(in the rows, 128 means zero)
Each row has a class, written after it.
112, 134, 140, 147, 131, 106, 110, 62, 148, 152, 85, 157, 149, 134, 166, 118, 149, 129, 117, 115, 132, 133, 74, 141, 125, 121, 127, 153, 108, 160, 170, 152, 130, 100, 161, 154  nudab
102, 114, 92, 131, 130, 85, 115, 115, 125, 146, 97, 105, 116, 114, 143, 117, 130, 118, 152, 126, 138, 143, 144, 128, 148, 101, 149, 137, 130, 113, 176, 125, 137, 140, 136, 133  Paf
143, 126, 109, 165, 123, 147, 185, 142, 107, 116, 134, 133, 96, 105, 109, 160, 95, 121, 135, 162, 113, 137, 120, 157, 145, 152, 118, 172, 130, 87, 138, 152, 134, 132, 143, 110  Tebak
136, 139, 134, 140, 168, 118, 156, 121, 116, 144, 142, 175, 140, 143, 161, 128, 112, 132, 123, 118, 150, 107, 140, 128, 115, 148, 67, 147, 128, 132, 148, 148, 136, 117, 140, 163  lud
122, 131, 121, 158, 131, 89, 109, 173, 74, 135, 144, 193, 170, 139, 145, 105, 163, 128, 140, 111, 112, 124, 106, 143, 141, 86, 108, 140, 117, 120, 168, 106, 153, 129, 157, 133  nudab
105, 90, 179, 191, 112, 143, 98, 157, 141, 140, 166, 102, 161, 131, 136, 108, 162, 85, 149, 106, 131, 76, 100, 124, 117, 126, 165, 101, 122, 98, 189, 81, 106, 86, 74, 101  nas
117, 132, 109, 137, 119, 127, 133, 136, 131, 136, 97, 167, 139, 98, 137, 112, 137, 136, 97, 137, 106, 119, 100, 100, 125, 87, 206, 177, 126, 125, 195, 127, 151, 155, 102, 147  gibid
144, 120, 125, 128, 135, 140, 155, 154, 132, 91, 88, 144, 120, 140, 104, 131, 149, 123, 157, 90, 155, 97, 124, 113, 128, 151, 156, 129, 117, 111, 161, 117, 165, 160, 168, 114  lud
143, 139, 103, 163, 108, 140, 189, 156, 125, 100, 95, 123, 142, 107, 108, 133, 148, 163, 130, 141, 109, 116, 138, 164, 102, 118, 79, 138, 156, 152, 81, 150, 50, 130, 158, 127  dalum
141, 148, 144, 129, 118, 151, 159, 83, 75, 77, 151, 180, 130, 103, 119, 149, 167, 94, 82, 112, 98, 110, 99, 117, 102, 150, 134, 192, 151, 129, 170, 193, 116, 138, 86, 151  dul
134, 166, 142, 95, 151, 116, 121, 129, 99, 104, 140, 155, 104, 146, 166, 144, 128, 143, 80, 136, 130, 146, 96, 134, 120, 82, 129, 170, 118, 176, 135, 105, 115, 99, 129, 138  Nazap
142, 104, 85, 91, 136, 118, 150, 129, 114, 162, 163, 120, 85, 159, 128, 130, 77, 118, 128, 132, 109, 155, 156, 151, 139, 169, 89, 189, 129, 97, 116, 160, 103, 114, 147, 159  gibid
134, 149, 109, 89, 139, 117, 182, 105, 131, 92, 127, 105, 96, 112, 82, 155, 155, 121, 98, 108, 104, 116, 127, 112, 134, 106, 119, 168, 145, 140, 136, 151, 95, 148, 115, 134  dalum
123, 117, 63, 158, 126, 139, 143, 142, 107, 159, 166, 138, 133, 122, 150, 106, 108, 128, 139, 177, 115, 128, 187, 141, 149, 161, 148, 142, 123, 89, 129, 156, 140, 173, 90, 132  Nazap
106, 151, 148, 176, 117, 170, 114, 150, 107, 126, 162, 132, 213, 90, 147, 97, 135, 146, 203, 114, 135, 98, 148, 119, 104, 141, 98, 95, 90, 93, 95, 144, 112, 123, 94, 126  lud
119, 138, 105, 67, 160, 113, 147, 115, 107, 175, 145, 142, 70, 139, 106, 164, 14, 152, 139, 118, 136, 130, 141, 83, 147, 108, 106, 134, 133, 136, 170, 129, 169, 147, 141, 159  lud
120, 97, 166, 148, 84, 138, 139, 84, 134, 91, 115, 98, 148, 106, 116, 132, 178, 106, 117, 94, 144, 126, 89, 171, 119, 176, 113, 146, 132, 149, 123, 160, 65, 121, 140, 117  nudab
142, 114, 106, 155, 164, 120, 147, 97, 165, 147, 118, 129, 108, 163, 123, 114, 160, 93, 141, 122, 131, 129, 128, 153, 147, 181, 121, 186, 120, 99, 130, 137, 176, 149, 129, 137  gisi
112, 84, 162, 178, 105, 160, 122, 132, 159, 139, 177, 116, 210, 90, 151, 118, 150, 113, 102, 130, 131, 87, 113, 135, 146, 123, 176, 117, 141, 136, 142, 107, 119, 141, 88, 104  vipi
131, 81, 157, 146, 132, 128, 143, 104, 102, 89, 130, 100, 127, 96, 128, 139, 173, 94, 80, 121, 133, 137, 112, 137, 146, 172, 104, 177, 136, 141, 143, 199, 59, 153, 134, 117  Vud
144, 197, 100, 130, 153, 153, 163, 114, 120, 128, 108, 133, 167, 112, 139, 155, 104, 150, 159, 173, 84, 118, 157, 135, 118, 63, 107, 106, 106, 133, 76, 131, 125, 124, 178, 125  Vud
108, 134, 124, 86, 121, 153, 113, 150, 85, 149, 137, 134, 110, 105, 147, 118, 79, 148, 157, 139, 76, 145, 182, 121, 125, 120, 124, 127, 141, 104, 82, 151, 95, 152, 91, 149  dul
134, 101, 143, 156, 118, 119, 159, 123, 130, 95, 93, 93, 102, 131, 92, 118, 191, 82, 142, 97, 111, 128, 124, 152, 113, 180, 124, 139, 148, 99, 170, 106, 116, 148, 122, 108  pofu
114, 135, 102, 142, 114, 141, 126, 159, 107, 104, 103, 171, 141, 87, 124, 114, 147, 159, 188, 109, 116, 105, 130, 115, 110, 131, 131, 137, 123, 111, 121, 179, 142, 156, 116, 150  gisi
119, 114, 163, 168, 90, 179, 125, 154, 91, 97, 181, 134, 181, 78, 175, 118, 155, 124, 134, 142, 134, 94, 113, 147, 126, 134, 140, 130, 125, 121, 169, 112, 132, 137, 93, 100  vipi
135, 111, 151, 118, 127, 170, 125, 147, 124, 137, 134, 164, 159, 141, 147, 121, 127, 163, 196, 108, 141, 120, 108, 115, 117, 158, 73, 125, 130, 142, 82, 187, 125, 129, 152, 172  dalum
132, 151, 133, 157, 158, 85, 99, 112, 130, 131, 175, 146, 153, 175, 156, 100, 133, 99, 126, 119, 167, 124, 108, 160, 150, 123, 111, 174, 97, 121, 175, 74, 155, 87, 159, 120  Paf
146, 194, 90, 152, 125, 152, 167, 123, 126, 104, 133, 139, 182, 143, 122, 144, 120, 137, 139, 162, 149, 110, 150, 153, 122, 135, 104, 112, 121, 172, 90, 99, 140, 155, 140, 122  Nazap
133, 151, 99, 69, 167, 105, 114, 164, 121, 157, 154, 156, 96, 159, 173, 129, 97, 120, 91, 122, 114, 130, 133, 130, 136, 97, 177, 175, 79, 121, 145, 75, 178, 134, 121, 118  dalum
136, 167, 117, 110, 118, 125, 128, 105, 104, 79, 128, 106, 144, 145, 150, 147, 165, 114, 171, 104, 180, 103, 158, 125, 100, 94, 110, 98, 64, 119, 157, 48, 190, 100, 127, 136  dul
114, 108, 144, 167, 108, 139, 106, 147, 116, 130, 186, 157, 176, 118, 156, 127, 110, 149, 124, 112, 120, 87, 107, 124, 120, 121, 162, 137, 138, 143, 151, 96, 152, 106, 169, 101  nas
103, 110, 121, 86, 139, 119, 135, 123, 125, 175, 124, 104, 98, 130, 120, 138, 101, 106, 158, 108, 119, 128, 167, 97, 136, 140, 143, 103, 130, 111, 167, 91, 191, 191, 89, 137  pofu
138, 98, 149, 124, 124, 121, 133, 133, 123, 90, 113, 94, 129, 135, 104, 146, 168, 100, 75, 120, 119, 133, 124, 137, 131, 139, 120, 143, 157, 139, 122, 151, 62, 134, 139, 124  gibid
147, 153, 81, 117, 122, 79, 200, 88, 162, 134, 90, 115, 84, 124, 98, 152, 176, 138, 58, 103, 145, 126, 118, 135, 95, 124, 112, 138, 156, 160, 141, 146, 105, 106, 136, 123  lud
118, 155, 171, 115, 154, 119, 70, 91, 118, 100, 118, 132, 158, 172, 151, 119, 141, 106, 137, 124, 130, 131, 132, 126, 134, 117, 156, 145, 116, 148, 159, 74, 183, 154, 163, 122  Paf
111, 147, 112, 73, 136, 57, 103, 103, 158, 140, 92, 178, 145, 126, 158, 142, 125, 132, 110, 71, 155, 136, 78, 127, 100, 73, 152, 120, 97, 163, 168, 106, 168, 77, 133, 183  nudab
101, 180, 135, 100, 136, 113, 107, 69, 183, 140, 119, 139, 151, 82, 178, 103, 169, 154, 138, 133, 144, 133, 112, 95, 131, 78, 172, 111, 135, 123, 139, 148, 193, 119, 92, 151  Paf
113, 120, 159, 126, 115, 159, 128, 120, 136, 114, 104, 119, 192, 105, 146, 123, 165, 151, 138, 112, 131, 133, 148, 114, 110, 145, 119, 111, 133, 164, 107, 150, 122, 164, 96, 143  vipi
133, 119, 85, 229, 75, 122, 137, 142, 82, 114, 164, 157, 207, 100, 118, 111, 156, 106, 106, 149, 108, 100, 104, 169, 113, 150, 123, 161, 150, 122, 176, 138, 104, 133, 141, 114  gibid
118, 81, 216, 168, 137, 134, 154, 92, 125, 109, 124, 106, 104, 108, 145, 140, 156, 111, 104, 118, 125, 146, 89, 158, 123, 165, 70, 196, 154, 138, 148, 159, 66, 91, 113, 145  Tebak
120, 113, 152, 132, 120, 141, 145, 91, 175, 92, 94, 126, 95, 128, 130, 110, 174, 95, 79, 112, 106, 80, 122, 130, 113, 197, 199, 177, 155, 131, 187, 151, 84, 140, 116, 113  nas
133, 149, 132, 155, 129, 133, 121, 179, 79, 62, 84, 157, 145, 124, 106, 164, 89, 137, 145, 158, 112, 125, 136, 140, 136, 132, 112, 112, 128, 130, 126, 129, 118, 154, 192, 106  Tebak
102, 164, 150, 74, 133, 159, 86, 144, 116, 151, 149, 138, 109, 113, 175, 105, 84, 152, 188, 136, 92, 127, 157, 111, 117, 137, 137, 92, 102, 81, 102, 132, 149, 132, 104, 129  pofu
96, 158, 151, 126, 113, 144, 100, 105, 153, 120, 132, 160, 155, 90, 150, 74, 120, 169, 169, 123, 120, 119, 120, 126, 133, 138, 133, 122, 106, 97, 125, 177, 112, 111, 111, 153  nudab
128, 121, 143, 187, 109, 158, 151, 121, 102, 140, 141, 114, 128, 108, 161, 112, 158, 165, 113, 149, 122, 111, 143, 135, 142, 94, 112, 139, 140, 132, 124, 117, 106, 121, 153, 91  dul
125, 138, 132, 155, 137, 108, 102, 138, 147, 125, 143, 144, 187, 145, 167, 118, 157, 155, 94, 123, 160, 89, 132, 117, 110, 74, 147, 113, 79, 154, 139, 81, 143, 104, 140, 123  dalum
129, 158, 93, 120, 131, 142, 160, 126, 98, 130, 142, 130, 125, 133, 134, 145, 120, 107, 120, 140, 94, 109, 156, 146, 127, 120, 149, 146, 134, 151, 140, 101, 123, 165, 109, 115  Nazap
128, 150, 119, 134, 149, 121, 166, 90, 137, 133, 79, 101, 149, 121, 119, 175, 132, 150, 160, 88, 99, 122, 115, 118, 105, 59, 96, 118, 112, 159, 94, 125, 94, 81, 204, 130  pofu
129, 152, 99, 128, 147, 86, 120, 160, 119, 148, 125, 166, 130, 158, 132, 95, 116, 111, 119, 115, 135, 145, 125, 125, 120, 133, 133, 160, 105, 112, 209, 79, 188, 131, 90, 155  gibid
131, 84, 165, 142, 129, 118, 127, 123, 108, 108, 136, 103, 88, 151, 79, 120, 174, 94, 71, 123, 109, 136, 105, 124, 128, 164, 103, 180, 152, 125, 162, 186, 28, 138, 77, 136  dalum
117, 115, 151, 139, 144, 82, 103, 162, 122, 150, 101, 154, 119, 157, 148, 98, 155, 139, 116, 98, 128, 127, 111, 136, 146, 82, 129, 116, 119, 134, 183, 82, 139, 114, 157, 117  nudab
113, 131, 148, 104, 122, 147, 129, 138, 101, 163, 135, 136, 143, 105, 161, 120, 130, 151, 185, 100, 106, 133, 134, 133, 109, 159, 59, 101, 173, 143, 78, 165, 115, 137, 137, 141  lud
126, 112, 80, 130, 120, 134, 159, 131, 111, 161, 174, 125, 118, 109, 117, 113, 96, 125, 141, 151, 125, 122, 169, 122, 143, 143, 138, 165, 94, 86, 151, 148, 134, 165, 98, 136  Vud
134, 141, 112, 124, 129, 144, 145, 152, 110, 121, 162, 151, 166, 119, 146, 132, 147, 103, 121, 115, 98, 99, 133, 147, 121, 134, 158, 155, 125, 131, 127, 100, 162, 170, 116, 109  dalum
130, 154, 137, 130, 140, 182, 142, 124, 95, 152, 84, 144, 111, 123, 160, 138, 121, 113, 169, 145, 68, 116, 129, 124, 127, 91, 147, 134, 132, 112, 134, 134, 123, 138, 124, 128  dul
110, 126, 119, 158, 104, 127, 127, 193, 108, 138, 154, 180, 127, 65, 122, 103, 71, 172, 155, 117, 134, 97, 95, 112, 132, 110, 137, 105, 157, 101, 180, 145, 122, 116, 119, 124  lud
149, 143, 151, 113, 151, 121, 130, 171, 122, 127, 161, 154, 151, 153, 114, 139, 74, 137, 125, 105, 140, 133, 116, 137, 105, 89, 123, 126, 92, 143, 118, 63, 151, 98, 137, 131  Vud
129, 127, 204, 105, 131, 149, 151, 107, 81, 97, 149, 109, 127, 134, 139, 157, 129, 120, 122, 124, 131, 144, 153, 160, 109, 150, 46, 136, 195, 176, 96, 136, 102, 154, 134, 140  Paf
116, 131, 211, 137, 160, 131, 113, 115, 110, 160, 142, 150, 145, 149, 150, 117, 183, 113, 70, 118, 131, 120, 97, 95, 140, 128, 107, 147, 162, 178, 160, 108, 153, 179, 96, 118  lud
114, 143, 122, 128, 146, 102, 123, 158, 117, 128, 142, 153, 144, 122, 141, 141, 121, 122, 109, 104, 104, 117, 116, 114, 110, 90, 161, 144, 126, 130, 164, 96, 143, 104, 114, 126  nas
123, 103, 98, 179, 119, 126, 164, 161, 137, 163, 67, 116, 74, 117, 118, 103, 151, 159, 168, 139, 131, 124, 143, 139, 121, 122, 104, 132, 136, 105, 137, 151, 110, 138, 106, 136  gisi
102, 112, 114, 135, 103, 127, 106, 173, 183, 163, 118, 133, 162, 91, 179, 87, 154, 144, 179, 129, 129, 119, 147, 152, 134, 154, 158, 93, 115, 87, 74, 126, 134, 121, 105, 122  Tebak
134, 145, 118, 139, 134, 112, 149, 151, 98, 73, 135, 178, 128, 117, 106, 135, 110, 135, 135, 107, 99, 121, 127, 144, 136, 162, 115, 176, 138, 113, 151, 141, 141, 133, 174, 120  Tebak
150, 160, 144, 104, 149, 126, 138, 149, 85, 93, 139, 118, 122, 174, 117, 166, 140, 129, 138, 92, 148, 114, 125, 122, 109, 80, 102, 133, 78, 137, 127, 59, 144, 100, 187, 99  lud
141, 166, 190, 116, 156, 160, 145, 130, 100, 103, 126, 165, 121, 143, 161, 126, 148, 101, 138, 121, 140, 99, 99, 144, 138, 185, 70, 137, 168, 156, 160, 110, 162, 168, 154, 113  lud
127, 116, 172, 116, 129, 129, 119, 146, 126, 126, 130, 133, 114, 174, 108, 129, 169, 106, 96, 96, 103, 116, 128, 125, 122, 155, 154, 165, 108, 136, 125, 115, 97, 139, 117, 101  Tebak
103, 133, 114, 50, 120, 134, 129, 131, 145, 128, 183, 147, 118, 80, 174, 118, 80, 145, 120, 118, 140, 99, 156, 125, 133, 159, 149, 142, 133, 131, 129, 132, 155, 166, 81, 154  dalum
141, 134, 168, 138, 156, 124, 128, 140, 108, 119, 151, 117, 106, 134, 162, 116, 165, 96, 116, 156, 124, 123, 107, 151, 139, 84, 110, 153, 104, 104, 171, 81, 116, 96, 122, 115  Vud
125, 160, 145, 122, 124, 186, 133, 109, 123, 74, 148, 139, 140, 82, 132, 139, 133, 120, 211, 146, 107, 90, 112, 140, 132, 137, 108, 133, 141, 91, 96, 162, 152, 140, 122, 147  gisi
119, 108, 183, 143, 136, 112, 100, 147, 127, 105, 141, 128, 172, 137, 132, 110, 154, 128, 100, 95, 133, 123, 88, 123, 134, 82, 125, 171, 125, 156, 147, 80, 89, 98, 142, 139  gibid
130, 168, 92, 151, 125, 116, 132, 114, 134, 98, 77, 145, 162, 87, 158, 153, 151, 128, 104, 139, 150, 116, 102, 131, 98, 98, 175, 115, 97, 130, 148, 125, 156, 118, 150, 111  lud
132, 138, 171, 177, 140, 147, 195, 87, 153, 78, 110, 75, 129, 97, 99, 139, 181, 113, 79, 98, 124, 89, 132, 137, 108, 121, 133, 153, 131, 128, 149, 122, 58, 112, 115, 87  lud
128, 99, 195, 132, 123, 120, 137, 100, 106, 109, 140, 112, 107, 153, 102, 145, 162, 116, 66, 110, 142, 136, 103, 134, 129, 117, 111, 155, 127, 151, 165, 122, 103, 126, 122, 123  nudab
140, 119, 167, 125, 153, 147, 129, 112, 103, 150, 121, 165, 123, 162, 151, 130, 155, 116, 130, 111, 136, 137, 108, 102, 138, 132, 113, 149, 141, 142, 156, 126, 192, 152, 123, 151  dul
137, 120, 175, 155, 139, 173, 164, 155, 97, 110, 154, 113, 135, 129, 144, 130, 153, 131, 141, 121, 127, 128, 136, 148, 130, 135, 91, 131, 147, 145, 103, 122, 101, 134, 109, 111  Nazap
128, 82, 218, 142, 117, 162, 106, 99, 84, 76, 124, 76, 107, 134, 123, 133, 192, 87, 98, 120, 114, 143, 145, 132, 117, 183, 99, 122, 162, 119, 125, 172, 59, 143, 83, 115  dul
115, 121, 134, 155, 134, 100, 121, 143, 132, 151, 150, 116, 128, 116, 167, 112, 128, 129, 126, 143, 116, 126, 134, 153, 109, 72, 137, 132, 105, 90, 146, 49, 135, 83, 114, 127  pofu
130, 169, 80, 79, 131, 84, 143, 118, 121, 152, 97, 176, 142, 139, 120, 162, 154, 121, 117, 80, 115, 132, 111, 113, 106, 79, 159, 105, 110, 151, 158, 120, 210, 140, 131, 145  nudab
112, 91, 109, 173, 96, 180, 131, 166, 90, 123, 165, 123, 150, 77, 130, 126, 91, 128, 181, 127, 108, 105, 104, 141, 163, 136, 168, 141, 137, 116, 130, 155, 86, 146, 137, 95  Nazap
95, 118, 135, 94, 136, 82, 89, 134, 129, 162, 119, 148, 128, 125, 160, 115, 120, 143, 148, 65, 133, 128, 105, 117, 138, 81, 139, 109, 102, 138, 176, 106, 153, 98, 140, 145  nudab
95, 89, 161, 161, 99, 125, 110, 101, 109, 150, 165, 110, 170, 112, 142, 105, 157, 122, 164, 75, 155, 114, 103, 129, 140, 141, 104, 151, 149, 162, 161, 132, 111, 134, 134, 123  Paf
